Below is a small trained network, with its code and all its weights. Each question gives an input and a class and asks what happens when units are switched off, that is, made to give their printed mean instead of their output.

import numpy as np


def w(rows, s, z=0):
    codes = np.array(rows[::2]) - 128.0
    scale = np.full(codes.shape[1], s)
    scale[-1] = z or s
    return codes * scale


def norm(h):
    return h / np.sqrt((h * h).mean(-1, keepdims=True) + 1e-5)


def f(y):
    return np.maximum(y, 0)


def log_softmax(a):
    a = a - a.max(-1, keepdims=True)
    return a - np.log(np.exp(a).sum(-1, keepdims=True))


def net(x, mask):
    res = np.array(x, float).reshape(1, 7) / 4 @ E
    u = 0
    for l in range(2):
        y = f(norm(res) @ A[l][:, :-1].T + A[l][:, -1])
        res = res + np.where(mask[u : u + 8], y, B[l][:, -1]) @ B[l][:, :-1]
        u += 8
    return log_softmax(norm(res)[-1] @ U[:, :-1].T + U[:, -1])


A, B = {}, {}
E = w([
[121,121,160,76,171,254,193,249,160,76,63,172],'x0',
[98,129,135,153,222,152,92,99,72,148,100,90],'x1',
[119,177,65,126,118,106,163,150,125,59,109,40],'x2',
[123,185,109,83,120,46,101,87,241,159,59,134],'x3',
[121,134,106,179,221,174,82,164,115,133,106,157],'x4',
[131,151,85,179,147,149,158,175,96,235,90,54],'x5',
[31,99,175,190,104,186,89,109,99,123,69,117],'x6',
],0.0091)
A[0] = w([
[141,122,73,193,135,53,61,18,68,255,161,120,109],'L0N1',
[210,153,91,51,137,25,136,115,138,96,230,146,159],'L0N2',
[143,198,108,65,134,109,212,164,202,191,95,142,4],'L0N3',
[154,101,194,123,123,146,133,94,58,67,130,122,67],'L0N4',
[116,158,99,147,196,174,150,198,109,147,102,85,26],'L0N5',
[51,95,155,168,127,148,114,163,129,134,103,107,7],'L0N6',
[155,177,146,25,95,74,125,144,192,146,76,139,81],'L0N7',
[133,180,65,66,140,100,120,91,175,101,71,98,12],'L0N8',
],0.0095,0.0042)
B[0] = w([
[56,246,137,161,147,188,82,243,156,254,245,70,254],'L0N1',
[197,118,150,121,165,63,47,89,45,48,73,83,227],'L0N2',
[102,108,12,112,74,175,201,147,17,153,108,141,180],'L0N3',
[60,35,48,122,146,179,175,89,132,173,118,120,159],'L0N4',
[168,115,201,138,152,76,121,110,206,83,125,157,172],'L0N5',
[199,142,107,177,141,74,146,102,75,88,160,144,152],'L0N6',
[195,233,74,172,121,128,171,63,1,117,187,134,191],'L0N7',
[63,137,87,203,91,196,67,88,191,143,54,137,170],'L0N8',
],0.0086,0.013)
A[1] = w([
[93,179,140,127,110,93,144,214,132,108,149,48,138],'L1N1',
[85,130,143,122,232,163,87,134,137,125,90,200,218],'L1N2',
[110,115,141,88,62,60,109,44,103,157,170,165,253],'L1N3',
[210,115,147,108,139,168,204,177,148,151,161,201,154],'L1N4',
[58,100,177,103,85,112,112,88,233,150,162,146,47],'L1N5',
[197,125,131,5,91,81,102,124,127,80,133,134,169],'L1N6',
[64,97,154,133,109,151,117,67,106,83,132,69,26],'L1N7',
[122,87,199,127,142,166,103,114,73,102,204,163,133],'L1N8',
],0.011,0.0022)
B[1] = w([
[153,125,170,145,133,138,106,145,189,170,123,160,253],'L1N1',
[172,117,231,87,116,90,76,119,131,106,146,175,238],'L1N2',
[211,106,210,169,245,192,91,114,140,148,71,189,213],'L1N3',
[78,61,152,24,152,153,95,179,172,174,111,172,215],'L1N4',
[118,87,199,62,187,199,146,185,131,128,88,165,155],'L1N5',
[120,131,116,173,84,117,159,28,77,53,66,128,210],'L1N6',
[85,168,84,75,116,71,155,164,95,96,90,132,183],'L1N7',
[110,121,16,121,63,185,186,155,136,161,102,105,232],'L1N8',
],0.011,0.007)
U = w([
[126,148,147,175,117,60,160,120,178,114,137,74,50],'0',
[82,78,196,71,139,178,106,200,180,175,132,172,164],'1',
[102,245,124,187,129,148,67,121,132,217,180,86,174],'2',
[87,98,5,101,88,178,183,132,75,103,108,114,159],'3',
[92,136,105,90,99,77,124,112,168,137,179,106,1],'4',
[180,125,180,136,141,100,98,52,96,46,77,146,168],'5',
],0.016,0.0062)

Each question gives the input, the list of numbers given to net, and the class t.
The units are the neurons (one row each of A and B). Each row of codes is followed by its name. A weight is (code - 128) times the scale printed after its matrix; where a second scale follows, it is the last column's (A, B and U).
mask holds one flag per neuron, layer by layer. A switched-off neuron (its flag False) gives its mean, the last column of its row in B, instead of its output. The means were averaged over made-up inputs and are rounded, as every weight is.
A unit's drop is (log p(t) with every unit on - log p(t) with that unit switched off) / (log p(t) with every unit on - log p(t) with every unit switched off).
unit that matters most: the unit with the biggest drop
top k neurons: the k neurons with the biggest drops, biggest first
top k neurons in layer l: the k neurons of layer l with the biggest drops, biggest first
drop when u is switched off: that unit's drop, to one decimal
input [-5,-1,-5,-5,-8,-4,5], class 1: top 2 neurons in layer 1 -> (L1N5; L1N3)
input [6,5,2,3,-8,8,7], class 0: unit that matters most -> L0N1
input [7,6,-4,8,3,0,-8], class 3: top 2 neurons -> (L0N3; L0N7)
input [8,3,7,6,0,2,-5], class 3: top 2 neurons -> (L0N3; L0N1)
input [-1,8,-8,4,-2,-3,6], class 1: top 2 neurons -> (L0N7; L1N5)
input [6,1,1,-6,1,-5,-8], class 3: top 4 neurons in layer 1 -> (L1N8; L1N6; L1N3; L1N4)
input [-1,-5,-5,4,6,-1,7], class 1: top 2 neurons in layer 0 -> (L0N2; L0N7)
input [1,-3,7,-2,-1,6,-2], class 3: top 2 neurons -> (L0N1; L0N3)
input [8,8,6,-1,8,0,2], class 5: top 2 neurons in layer 0 -> (L0N1; L0N6)
input [8,6,7,-7,-7,6,0], class 1: top 2 neurons -> (L0N2; L0N5)
input [4,8,0,-8,5,4,4], class 1: top 3 neurons -> (L0N2; L1N2; L0N5)
input [-5,-1,8,-7,-3,-2,7], class 3: top 2 neurons in layer 0 -> (L0N1; L0N4)
input [8,-4,6,6,-2,-2,-4], class 3: drop when L0N3 is switched off -> 0.5
input [8,4,2,-8,-6,8,-7], class 1: drop when L0N6 is switched off -> 0.0
input [-5,-8,0,8,-2,-2,-8], class 5: unit that matters most -> L0N2
input [4,6,8,4,8,0,-4], class 5: drop when L0N1 is switched off -> 0.9
input [3,8,-4,0,-4,2,-4], class 1: drop when L0N2 is switched off -> 2.5
